Here is a tiny trained network, its code and every weight. The questions are about switching its units off for an input and a class, where a switched-off unit gives its printed mean instead of its output.

import numpy as np


def w(rows, s, z=0):
    codes = np.array(rows[::2]) - 128.0
    scale = np.full(codes.shape[1], s)
    scale[-1] = z or s
    return codes * scale


def norm(h):
    return h / np.sqrt((h * h).mean(-1, keepdims=True) + 1e-5)


def f(y):
    return y / 2 * (1 + np.tanh(0.7978845608 * (y + 0.044715 * y**3)))


def log_softmax(a):
    a = a - a.max(-1, keepdims=True)
    return a - np.log(np.exp(a).sum(-1, keepdims=True))


def net(x, mask):
    res = np.array(x, float).reshape(1, 3) / 4 @ E
    u = 0
    for l in range(3):
        y = f(norm(res) @ A[l][:, :-1].T + A[l][:, -1])
        res = res + np.where(mask[u : u + 13], y, B[l][:, -1]) @ B[l][:, :-1]
        u += 13
    return log_softmax(norm(res)[-1] @ U[:, :-1].T + U[:, -1])


A, B = {}, {}
E = w([
[132,127,125],'x0',
[254,80,113],'x1',
[164,223,55],'x2',
],0.0068)
A[0] = w([
[165,182,104,50],'0.n1',
[162,142,144,139],'0.n2',
[115,149,60,134],'0.n3',
[183,142,151,26],'0.n4',
[163,125,124,69],'0.n5',
[175,153,144,9],'0.n6',
[167,94,90,34],'0.n7',
[104,250,64,39],'0.n8',
[114,148,61,83],'0.n9',
[54,65,208,30],'0.n10',
[95,83,112,83],'0.n11',
[32,182,155,111],'0.n12',
[140,97,180,5],'0.n13',
],0.011,0.0016)
B[0] = w([
[111,232,170,168],'0.n1',
[66,81,137,136],'0.n2',
[79,108,179,164],'0.n3',
[68,112,78,136],'0.n4',
[92,66,205,133],'0.n5',
[128,91,67,131],'0.n6',
[43,32,25,143],'0.n7',
[164,177,144,254],'0.n8',
[130,174,112,155],'0.n9',
[178,191,137,246],'0.n10',
[161,158,198,139],'0.n11',
[87,56,2,242],'0.n12',
[158,137,137,142],'0.n13',
],0.0051,0.0056)
A[1] = w([
[223,123,145,234],'1.n1',
[130,117,70,4],'1.n2',
[115,84,206,28],'1.n3',
[64,180,156,145],'1.n4',
[76,79,193,214],'1.n5',
[88,31,111,156],'1.n6',
[160,188,112,83],'1.n7',
[107,47,247,42],'1.n8',
[228,154,92,14],'1.n9',
[139,111,59,64],'1.n10',
[49,166,175,169],'1.n11',
[219,41,93,113],'1.n12',
[132,163,117,4],'1.n13',
],0.011,0.0026)
B[1] = w([
[18,111,90,250],'1.n1',
[123,154,154,137],'1.n2',
[219,167,137,164],'1.n3',
[111,86,78,214],'1.n4',
[58,254,87,204],'1.n5',
[125,203,165,211],'1.n6',
[94,153,197,189],'1.n7',
[201,198,165,238],'1.n8',
[78,192,76,191],'1.n9',
[106,192,156,168],'1.n10',
[67,92,77,214],'1.n11',
[42,80,137,255],'1.n12',
[190,90,157,123],'1.n13',
],0.0067,0.0038)
A[2] = w([
[92,115,73,255],'2.n1',
[121,141,101,78],'2.n2',
[151,140,87,74],'2.n3',
[67,179,177,102],'2.n4',
[201,164,102,212],'2.n5',
[145,117,170,41],'2.n6',
[135,51,125,194],'2.n7',
[162,95,253,235],'2.n8',
[182,180,190,132],'2.n9',
[186,137,137,150],'2.n10',
[101,155,112,230],'2.n11',
[133,82,147,83],'2.n12',
[135,177,213,68],'2.n13',
],0.012,0.0031)
B[2] = w([
[156,62,211,255],'2.n1',
[197,113,172,145],'2.n2',
[158,113,168,128],'2.n3',
[219,51,132,228],'2.n4',
[75,101,199,156],'2.n5',
[133,192,65,112],'2.n6',
[29,89,140,127],'2.n7',
[64,214,63,164],'2.n8',
[84,162,209,163],'2.n9',
[65,65,95,120],'2.n10',
[93,64,203,243],'2.n11',
[126,149,3,112],'2.n12',
[136,117,212,160],'2.n13',
],0.006,0.0064)
U = w([
[30,77,73,207],'0',
[89,126,206,234],'1',
[131,252,180,181],'2',
[163,82,172,112],'3',
[225,141,66,19],'4',
[242,139,74,20],'5',
[141,142,36,1],'6',
],0.014,0.0069)

Each question gives the input, the list of numbers given to net, and the class t.
The units are the neurons (one row each of A and B). Each row of codes is followed by its name. A weight is (code - 128) times the scale printed after its matrix; where a second scale follows, it is the last column's (A, B and U).
mask holds one flag per neuron, layer by layer. A switched-off neuron (its flag False) gives its mean, the last column of its row in B, instead of its output. The means were averaged over made-up inputs and are rounded, as every weight is.
A unit's drop is (log p(t) with every unit on - log p(t) with that unit switched off) / (log p(t) with every unit on - log p(t) with every unit switched off).
The circuit of an input: a set's keep is (log p(t) with only the set's units on - log p(t) with every unit switched off) / (log p(t) with every unit on - log p(t) with every unit switched off). Starting from the 12 units with the biggest drops (on a tie, the unit counted first), units are removed one at a time, each time the one whose removal leaves the highest keep (on an exact tie, the one counted first), for as long as the keep stays at least 0.8.
units of the circuit, in order: the units of the circuit, biggest drop first
unit that matters most: the unit with the biggest drop
top k neurons: the k neurons with the biggest drops, biggest first
k most important neurons of layer l: the k neurons of layer l with the biggest drops, biggest first
drop of u: that unit's drop, to one decimal
input [-2,-6,2], class 0: units of the circuit, in order => (0.n12)
input [-4,-5,-7], class 2: 2 most important neurons of layer 1 => (1.n5, 1.n8)
input [-8,3,8], class 1: 2 most important neurons of layer 0 => (0.n12, 0.n3)
input [-2,0,0], class 3: units of the circuit, in order => (1.n5, 1.n1)
input [-7,0,5], class 1: units of the circuit, in order => (1.n5, 0.n10)
input [-4,8,-7], class 0: 2 most important neurons of layer 1 => (1.n12, 1.n1)
input [5,4,4], class 1: 2 most important neurons of layer 1 => (1.n11, 1.n4)
input [0,-6,6], class 0: top 2 neurons => (0.n10, 0.n12)
input [-2,6,8], class 2: 2 most important neurons of layer 0 => (0.n1, 0.n12)
input [-1,-4,-5], class 2: units of the circuit, in order => (1.n5, 1.n8)
input [-3,0,-3], class 3: 4 most important neurons of layer 0 => (0.n10, 0.n3, 0.n12, 0.n5)
input [-3,5,-7], class 2: top 3 neurons => (1.n8, 0.n12, 2.n8)
input [-4,5,-8], class 2: top 2 neurons => (1.n8, 2.n8)
input [-2,0,2], class 3: 2 most important neurons of layer 0 => (0.n10, 0.n3)
input [5,5,0], class 0: unit that matters most => 1.n12
input [7,3,3], class 1: 2 most important neurons of layer 0 => (0.n1, 0.n12)
input [8,0,6], class 1: 2 most important neurons of layer 1 => (1.n5, 1.n7)
input [-2,0,3], class 3: 2 most important neurons of layer 2 => (2.n4, 2.n8)
input [3,0,2], class 3: drop of 2.n1 => 0.0
input [5,-4,-8], class 2: drop of 1.n8 => 0.2
input [1,-4,-7], class 2: drop of 1.n5 => 0.1
